[[.71, .16, -.70, .41, -.15], [-.24, .30, -.07, -.29, -.49], [.21, .20, .11, -.30, .20]] ans = .16
[[-.11, -.28, .57, .02, .16, .43], [.02, -.12, .72, -.46, .71, -.56], [-.06, .00, -.39, -.79, .84, .58]] ans = -.28
[[.28, -.24, .51, .13, .12, .16, .31], [.20, .37, .48, -.74, .06, -.30, .13], [.37, -.15, .33, -.31, -.41, .36, .64]] ans = -.24
[[-.10, -.03, .62, .24, -.33], [-.65, -.75, -.16, .76, .11], [.26, -.18, -.39, -.10, .11]] ans = -.03
[[.20, .26, .01, -.30, -.14, -.22], [-.35, -.23, .23, .00, .42, .02], [.36, -.03, .13, -.18, -.41, -.67]] ans = .26
[[-.05, .10, -.44, -.08, .25], [.72, -.18, .28, .00, -.04], [-.05, .34, .09, -.08, .11]] ans = .10
[[-.38, -.16, -.21, -.47], [-.04, .13, .06, -.09], [.64, -.12, -.33, .53]] ans = -.16
---
[[ .03  .10  .39  .00  .27  .02  .04 -.01]
 [ .07  .00  .10 -.05  .20 -.01  .06  .15]
 [ .66  .78  .28  .14  .24  .22  .67  .04]
 [-.01  .09  .19  .01  .12  .03 -.02 -.03]
 [ .00  .03  .20  .48  .39 -.01  .16  .15]] Out: .03

[[-.13  .13  .18  .57  .04  .26 -.16]
 [ .12  .24 -.05 -.01  .04  .05  .09]
 [-.04 -.13  .02  .35 -.10  .13  .03]
 [-.15 -.11 -.06 -.43  .46  .73  .30]
 [ .20  .17  .54  .32  .34  .27  .28]
 [ .17 -.15  .31  .05  .30 -.03 -.21]
 [-.13  .25  .13 -.21 -.23  .06  .00]] Out: -.13

[[-.19  .65  .03 -.03  .09  .52  .37 -.44  .40  .26  .40 -.31 -.21 -.36
  -.45]
 [-.42 -.06  .80  .21 -.27  .05  .21 -.08  .10 -.09 -.44 -.40  .07 -.02
   .68]
 [-.47 -.44 -.08 -.34  .48 -.46 -.33 -.12 -.02  .19  .27  .48  .21  .45
  -.12]
 [ .02 -.07  .68 -.29  .27 -.25  .33  .53 -.22  .12 -.36  .09 -.27 -.66
   .22]
 [-.66 -.14 -.02 -.46 -.27  .18  .02  .31  .06  .05  .02  .52  .52 -.75
  -.43]
 [-.37  .41  .09  .33  .04 -.74  .69 -.17 -.03 -.47  .06  .47 -.03  .16
   .06]
 [-.34  .42 -.61  .39  .14 -.28  .32 -.05 -.52  .41  .16  .20  .05  .21
   .09]
 [ .27  .28 -.21 -.30 -.22 -.47  .21  .10  .35 -.39  .02 -.11  .18 -.26
  -.14]
 [-.18 -.68  .06 -.43  .48 -.15  .02 -.30  .20  .49 -.49 -.03  .06 -.56
   .75]
 [-.03  .35  .07  .22  .20  .27  .25  .37 -.25  .29 -.05 -.06 -.24  .26
  -.24]] Out: -.19

[[-.08  .24  .02 -.12  .11  .00 -.11  .04 -.31]
 [ .07 -.20  .01  .11 -.09  .01  .00  .01  .25]
 [ .07 -.09  .41  .76 -.14  .08 -.37  .16  .22]
 [-.17  .51 -.06 -.34  .23 -.05 -.10  .00 -.57]
 [-.12  .40  .27  .29  .09  .04 -.49  .16 -.38]
 [-.08  .22 -.16 -.43  .20  .01  .06 -.02 -.33]
 [-.11  .43  .35  .38  .08  .08 -.43  .11 -.31]
 [-.22  .48 -.09 -.38  .25 -.04 -.08 -.03 -.58]
 [-.17  .29  .12  .07  .13  .01 -.24  .06 -.33]
 [ .07 -.17 -.20 -.25  .00 -.06  .23 -.08  .05]
 [ .13 -.28 -.10  .01 -.09 -.02  .17 -.02  .30]
 [-.06  .15 -.13 -.34  .10 -.08  .05 -.05 -.24]] Out: -.08

[[-.05 -.02  .05  .24  .16 -.01  .12  .06 -.18]
 [-.05  .03  .05  .24  .16 -.01  .12  .06 -.18]
 [-.05 -.02  .05  .24  .16 -.01  .12  .06 -.32]
 [-.05  .28  .05  .24  .37 -.16  .12  .04 -.56]
 [ .13 -.02  .05  .09  .16 -.01  .23  .05 -.18]
 [-.05 -.02  .07  .24  .16 -.01  .13  .06 -.18]
 [-.05 -.28  .33  .35  .13  .05  .12  .22 -.48]
 [ .70 -.02  .05  .24  .10 -.01 -.08  .60 -.09]] Out: -.05
---
[[-11.4  19.7  11.3  -9.1  -1.6  -2.4  -8.3]
 [  1.1  13.7   8.4   7.5  -3.0 -23.5  14.4]
 [ -9.0  -7.2   1.3  -3.5  10.3  -2.1   1.2]] 1.2

[[-0.4 -1.7 -0.1  0.0 -1.2 -1.7]
 [-1.3 -0.9 -0.8 -0.1 -1.9 -1.1]
 [ 1.3 -0.3 -0.7 -0.9 -0.4 -0.8]] -0.8

[[ 0.433  0.737  0.678  0.991  0.714 -1.565  1.792]
 [ 0.854 -0.189 -0.102  0.886 -0.021 -0.686  1.142]
 [-0.227  0.065  0.208 -0.449  0.350  1.674 -1.114]] -1.114

[[ -5.937  21.312 -11.010  -0.133]
 [ -6.774 -11.965 -12.167   0.260]
 [ 15.584  18.700 -10.851  11.910]] 11.910

[[ 14.321   6.088  13.070   7.295 -11.746]
 [  8.388   7.430  10.372   6.339  -9.913]
 [ 21.951  -1.285  13.572   3.484 -15.098]] -15.098

[[ 0.0  0.0  2.0  0.7 -0.1]
 [ 0.5  0.3  1.1  0.3 -1.2]
 [ 0.3  0.1  1.0  0.3  0.4]] 0.4

[[ 208.028  114.408  -24.302 -126.767  -75.557   72.513]
 [ 222.435    2.303  -33.799   68.623  -72.658 -162.676]
 [ 184.482   23.826  208.007  -66.403  -43.343   48.034]] 48.034

[[  31.3  -73.4  130.1  108.5  226.3]
 [ 152.4   -8.9  -40.1 -132.3 -198.4]
 [ 187.7  121.0  -12.0   63.2   75.1]] 75.1
---
[ .57 -.01  .66  .14]: -.01
[ .25  .61 -.38  .11 -.82]: .61
[-.14  .32  .27  .09 -.04  .28  .62]: .32
[-.01  .05  .37  .67]: .05
[-.55  .60  .64  .54 -.06]: .60
[ .09  .36 -.07 -.05 -.25  .60]: .36
[ .62 -.50  .39  .14 -.61  .48]: -.50
[-.47  .48  .15 -.78]: .48
---
[[.12, .75, .32, .16, .18, .10], [.19, .55, .30, .18, .20, .10]] out .75
[[.52, -.17, .66, .22, -.59], [.36, .38, .82, .72, .24]] out -.17
[[.05, .10, -.39, .24, -.52, -.48, .04], [.04, .04, -.33, .11, -.77, -.55, -.10]] out .10
[[.40, .39, -.48, .76, -.48], [.01, -.01, .02, -.01, .00]] out .39
[[.63, -.17, -.22, .03, -.15], [.20, -.20, -.04, .70, -.08]] out -.17
[[.02, -.02, .77, -.21, -.01, -.15], [.00, -.02, .12, .22, -.26, .11]] out -.02
[[-.11, -.06, -.30, .32, .22, .76], [-.54, -.69, .62, -.70, .10, -.64]] out -.06
[[.16, -.21, .63, .12, .69], [.35, .14, .44, -.31, .40]] out -.21
---
.80 .55 .82 -.45 .64 → .80
-.01 .03 .02 .82 .01 .22 → -.01
.52 .03 .10 -.16 .37 .34 .70 → .52
.49 .84 .09 .15 → .49
.03 -.14 .28 -.08 -.08 -.65 → .03
.11 .14 .69 -.12 -.59 → .11
.82 .70 .17 -.81 -.12 → .82
-.10 .60 .11 .14 .13 → -.10
.41 .25 .74 .02 .07 -.62 → .41
.60 -.19 .81 .75 .32 .69 -.57 → .60
---
[[ .14  .63  .32 -.68 -.28  .53]
 [ .24 -.43  .41  .45  .01 -.33]
 [ .36  .23 -.08 -.57 -.55  .25]] >> .36

[[-.75 -.73 -.74  .01]
 [ .76  .75  .77  .00]
 [-.79 -.78 -.76 -.01]] >> -.79

[[ .27 -.70 -.21  .57  .52]
 [ .51 -.52  .76 -.04  .31]
 [ .30  .77  .13 -.04  .70]] >> .30

[[-.09 -.54  .48 -.63]
 [ .45  .12  .30 -.07]
 [ .20  .21 -.04  .24]] >> .20

[[ .63 -.01  .36 -.25 -.34]
 [-.19 -.36 -.69  .02  .24]
 [ .15  .32 -.41 -.64 -.04]] >> .15

[[-.33 -.03  .10  .67  .74  .31]
 [-.25 -.16  .10  .67  .74  .39]
 [-.08  .34  .10  .67  .74  .11]] >> -.08

[[ .51  .64 -.20  .41  .38]
 [-.34  .11  .29  .47 -.10]
 [ .43 -.17 -.47 -.40  .27]] >> .43
---
[ .07 -.51 -.72  .34  .66 -.29] out .66

[[ .77  .01 -.72 -.73  .67  .69  .62]
 [-.42 -.01  .40  .39 -.37 -.38 -.34]] out .69

[[ .18  .63 -.07  .35 -.06 -.25  .26]
 [ .26  .61 -.07  .40 -.09 -.33  .22]] out -.25

[[-.01  .03  .65  .67  .62  .65]
 [ .01  .01 -.55 -.56 -.50 -.58]
 [ .00  .01 -.55 -.56 -.55 -.61]] out .62

[[ .14  .20  .04  .21  .77 -.29  .31]
 [ .20  .05 -.17  .21  .03 -.06  .65]
 [ .26  .08  .30 -.23 -.19  .19  .34]] out -.29

[[ .49 -.07 -.19  .00 -.16  .75]
 [ .44 -.07 -.17  .00 -.15  .67]
 [-.39  .22  .34  .14  .31 -.67]] out -.16

[[-.60  .01 -.14 -.68]
 [-.09  .11 -.56 -.55]] out -.14

[-.04  .70 -.17 -.01  .44 -.42] out .44
